The rows lie along a hidden order. The number after each row says roughly how far along it the row is, from 0 to 12. A new part has a new order.
[ 1.41 -0.98 -1.74  0.97  2.12  0.06  0.26 -1.16 -0.01 -0.23 -1.03 -2.32
  1.96 -0.73  0.57 -0.29 -0.37 -0.63  0.03]
3
[ 2.01 -0.83  0.57  0.97  2.17  0.05  2.13 -2.16  1.72  0.53  0.65  0.22
  1.62 -0.15 -0.16 -3.64  1.75  0.43 -0.54]
6
[-1.58  4.18 -0.16 -1.79 -2.72 -0.40 -2.59 -1.24 -1.73 -0.94  0.01 -1.84
 -0.83 -2.00  0.87  4.08 -5.70  1.69  2.55]
12
[-2.30  2.03  0.59 -5.57 -5.35  3.20 -5.25  0.26 -5.10  0.22 -0.35  3.83
 -2.74 -8.60 -2.88  0.11 -0.92  0.03  2.28]
4
[-1.93  0.80 -0.78 -0.01 -0.91  0.01 -2.54 -2.96 -3.66 -1.25  0.82 -0.38
 -1.99 -4.06 -0.93  2.88  4.74  0.04  1.28]
4
[ 2.99 -0.65  1.06  2.57  0.91  1.73  1.95 -0.74  0.23 -1.14  1.91  1.39
 -0.71  2.99 -0.74 -2.98  6.98 -1.74 -0.29]
0
[-2.37 -2.44 -2.34  1.72  2.33  0.68  1.95  2.50 -2.32 -0.15  0.05  0.75
 -1.65 -0.24 -0.06  0.57  2.47 -2.79  0.53]
1
[ 1.28  0.63  0.01  0.39  0.92  1.29  1.56  0.96  0.29 -0.77  1.59  2.30
 -0.19  1.91  0.06 -2.17  1.66  0.44  0.55]
6
[ 2.37  1.29  0.67 -0.62  0.63 -1.32 -0.23 -4.54  1.42 -0.09  0.20 -0.77
  2.37 -2.03  0.65 -2.28  1.19  1.96  0.40]
8
[-0.11  1.17 -2.16 -1.09  1.65 -1.57  1.98  0.39 -0.42 -4.47 -0.78  4.80
 -0.57 -0.82  2.49 -3.94  0.25  1.29 -0.52]
2
[ 4.50 -1.89  2.15  1.07  1.31  1.98  1.49  1.26  0.31  1.72 -0.15 -0.55
  1.54  0.62 -0.57 -4.38 -5.01 -1.11  0.97]
1
[ 5.03  0.53  4.54 -0.77 -0.27  1.85  1.96 -0.67  3.88  3.75  1.62  0.33
  2.05  1.32 -1.08 -4.66 -3.53  1.22  0.32]
9
[-0.24  1.18  0.46 -0.91 -1.80  1.08 -3.93 -2.30 -2.73  1.54 -1.33 -3.14
  0.42 -5.64 -0.68  3.29 -4.40 -0.33  2.91]
3
[ 1.28  0.13  1.24  0.53 -0.27  2.65 -2.29 -3.19  0.87  0.03 -0.20 -3.60
  0.55 -1.95 -0.80  1.02  2.08 -0.27  1.87]
4
[-0.04  0.38  0.26 -1.17 -0.89  1.23 -2.97 -3.07 -0.32  0.12 -1.05 -3.07
  0.96 -5.63 -0.77  1.23 -0.09  0.91  2.00]
7
[-2.35 -0.02 -1.45  0.08  1.69 -1.43 -1.15 -4.31  5.35 -3.69 -0.86  0.50
  0.90 -1.10  2.20 -0.37  9.55  1.67  0.51]
9
[-0.01  2.36 -1.28 -2.13  0.27 -2.46 -1.96 -2.12 -1.55 -2.62 -0.94 -1.88
  1.51 -4.28  1.28  0.42 -4.36  0.55  1.57]
9
[ 0.37  0.59 -0.22 -2.96 -0.39 -1.62 -1.09 -1.79  2.10 -0.77 -1.41  3.37
  1.88 -2.28  0.25 -2.55  1.27  1.86 -0.98]
8
[ 2.13  0.66  1.62  0.74 -0.62  0.55 -0.65 -0.74  2.69  1.38  0.59 -2.06
  1.64  1.24  0.18 -0.46 -1.12  2.23  0.15]
11
